Below is a small trained network, with its code and all its weights. Each question gives an input and a class and asks what happens when units are switched off, that is, made to give their printed mean instead of their output.

import numpy as np


def w(rows, s, z=0):
    codes = np.array(rows[::2]) - 128.0
    scale = np.full(codes.shape[1], s)
    scale[-1] = z or s
    return codes * scale


def norm(h):
    return h / np.sqrt((h * h).mean(-1, keepdims=True) + 1e-5)


def f(y):
    return y / 2 * (1 + np.tanh(0.7978845608 * (y + 0.044715 * y**3)))


def log_softmax(a):
    a = a - a.max(-1, keepdims=True)
    return a - np.log(np.exp(a).sum(-1, keepdims=True))


def net(x, mask):
    res = np.array(x, float).reshape(1, 5) / 4 @ E
    u = 0
    for l in range(2):
        y = f(norm(res) @ A[l][:, :-1].T + A[l][:, -1])
        res = res + np.where(mask[u : u + 11], y, B[l][:, -1]) @ B[l][:, :-1]
        u += 11
    return log_softmax(norm(res)[-1] @ U[:, :-1].T + U[:, -1])


A, B = {}, {}
E = w([
[87,24,88,156,10,113,151,180,162,71,155],'x0',
[162,42,127,124,155,238,186,77,171,173,160],'x1',
[121,119,93,2,61,61,190,166,97,172,89],'x2',
[109,142,131,127,139,108,144,124,157,129,140],'x3',
[140,152,127,70,143,172,195,148,55,9,210],'x4',
],0.0066)
A[0] = w([
[140,133,125,245,173,130,90,109,155,107,142,10],'L0N1',
[122,166,121,97,234,127,80,88,126,178,97,104],'L0N2',
[69,62,123,197,93,127,123,254,162,157,112,80],'L0N3',
[126,138,114,170,126,37,106,181,98,105,94,135],'L0N4',
[100,135,158,171,110,123,93,177,165,200,91,4],'L0N5',
[141,132,109,42,159,98,159,229,112,188,136,109],'L0N6',
[180,49,165,82,139,171,158,129,221,231,217,109],'L0N7',
[117,84,218,106,74,138,51,59,185,192,112,96],'L0N8',
[112,158,155,121,137,77,98,171,157,65,48,24],'L0N9',
[70,132,60,87,108,100,152,102,124,180,48,54],'L0N10',
[113,183,102,122,166,171,160,171,94,100,174,94],'L0N11',
],0.0074,0.0027)
B[0] = w([
[26,17,230,160,113,83,120,100,98,206,240,201],'L0N1',
[154,175,114,191,71,178,176,224,152,206,91,232],'L0N2',
[151,191,78,159,116,138,194,163,203,164,145,204],'L0N3',
[93,76,179,82,174,231,97,122,190,134,71,187],'L0N4',
[96,143,43,148,153,53,142,111,1,81,20,179],'L0N5',
[186,85,167,202,179,120,99,139,140,168,206,206],'L0N6',
[114,107,150,22,138,171,79,117,140,62,40,254],'L0N7',
[152,152,130,108,126,86,194,64,79,12,108,215],'L0N8',
[144,128,200,71,159,161,100,101,177,47,98,158],'L0N9',
[141,67,148,164,110,91,71,54,128,171,218,189],'L0N10',
[166,136,110,188,151,115,157,188,122,72,133,180],'L0N11',
],0.0071,0.0062)
A[1] = w([
[109,107,83,121,193,130,164,180,61,35,207,7],'L1N1',
[101,200,97,140,171,146,132,96,79,222,68,143],'L1N2',
[83,114,71,191,71,83,70,19,122,145,47,42],'L1N3',
[49,118,72,156,56,154,132,110,180,91,148,101],'L1N4',
[68,97,35,174,106,132,142,165,144,97,75,102],'L1N5',
[127,92,101,112,31,114,88,133,173,105,162,130],'L1N6',
[164,78,116,29,116,29,127,138,71,199,162,72],'L1N7',
[109,109,166,137,150,155,116,85,108,52,86,254],'L1N8',
[34,145,187,188,89,118,97,84,55,109,192,141],'L1N9',
[59,175,136,112,130,76,2,207,137,107,109,82],'L1N10',
[119,172,132,136,122,191,156,167,167,101,154,112],'L1N11',
],0.0082,0.0031)
B[1] = w([
[73,169,85,152,60,28,175,22,141,144,111,219],'L1N1',
[158,179,129,135,73,113,179,221,140,96,169,224],'L1N2',
[111,144,49,132,72,55,167,22,86,79,180,242],'L1N3',
[194,201,168,140,150,208,97,221,78,173,140,196],'L1N4',
[172,219,143,139,127,111,168,159,130,160,118,184],'L1N5',
[130,141,190,172,192,146,125,161,124,128,103,187],'L1N6',
[77,70,175,176,192,122,42,124,113,164,183,196],'L1N7',
[91,111,78,77,150,115,97,125,153,142,106,254],'L1N8',
[149,58,138,99,161,110,84,135,109,173,184,192],'L1N9',
[135,74,116,40,138,254,126,87,160,93,81,170],'L1N10',
[180,112,90,134,83,53,124,144,102,142,85,181],'L1N11',
],0.0097,0.0059)
U = w([
[106,155,56,140,106,29,180,38,106,107,133,252],'0',
[91,30,229,155,216,113,57,115,105,203,239,62],'1',
[197,207,182,175,136,168,164,241,128,166,116,83],'2',
[104,83,151,5,178,223,96,86,187,74,47,56],'3',
],0.012,0.0012)

Each question gives the input, the list of numbers given to net, and the class t.
The units are the neurons (one row each of A and B). Each row of codes is followed by its name. A weight is (code - 128) times the scale printed after its matrix; where a second scale follows, it is the last column's (A, B and U).
mask holds one flag per neuron, layer by layer. A switched-off neuron (its flag False) gives its mean, the last column of its row in B, instead of its output. The means were averaged over made-up inputs and are rounded, as every weight is.
A unit's drop is (log p(t) with every unit on - log p(t) with that unit switched off) / (log p(t) with every unit on - log p(t) with every unit switched off).
unit that matters most: the unit with the biggest drop
top k neurons: the k neurons with the biggest drops, biggest first
top k neurons in layer l: the k neurons of layer l with the biggest drops, biggest first
input [1,2,8,-3,-7], class 1: unit that matters most -> L1N7
input [8,-8,-2,-2,-5], class 2: top 3 neurons -> [L0N3, L1N5, L1N4]
input [4,-8,-3,-7,-5], class 3: top 2 neurons -> [L1N10, L0N4]
input [3,4,-7,6,-7], class 0: top 2 neurons in layer 0 -> [L0N5, L0N8]
input [-6,7,-6,6,3], class 3: top 2 neurons in layer 0 -> [L0N7, L0N6]
input [-7,7,5,-5,-7], class 0: top 2 neurons in layer 1 -> [L1N4, L1N6]
input [3,-2,6,-2,-5], class 1: top 2 neurons -> [L0N10, L1N7]
input [-1,-5,-5,0,1], class 1: top 2 neurons -> [L0N1, L1N9]
input [7,-7,6,-8,1], class 2: top 3 neurons -> [L0N3, L0N7, L0N1]
input [6,6,-1,1,-7], class 0: top 2 neurons -> [L1N3, L0N8]
input [-5,-3,-4,4,-7], class 0: top 2 neurons -> [L1N3, L0N5]
input [8,-1,-5,7,6], class 2: top 3 neurons -> [L1N4, L1N3, L0N8]
input [-4,2,-1,0,-5], class 0: top 2 neurons -> [L1N3, L0N8]
input [-7,-1,-4,4,-4], class 2: unit that matters most -> L0N2
input [0,5,-7,-6,-8], class 0: top 2 neurons -> [L1N3, L0N5]
input [5,-8,7,3,7], class 3: top 4 neurons in layer 0 -> [L0N4, L0N1, L0N8, L0N9]
input [-2,7,-5,-3,6], class 3: top 4 neurons in layer 0 -> [L0N7, L0N3, L0N5, L0N8]
input [0,8,4,-6,-8], class 0: top 4 neurons in layer 0 -> [L0N5, L0N4, L0N10, L0N9]
input [8,-2,-1,-7,6], class 2: top 2 neurons in layer 1 -> [L1N4, L1N3]
input [-1,2,-2,-1,-2], class 0: top 3 neurons in layer 1 -> [L1N3, L1N7, L1N10]
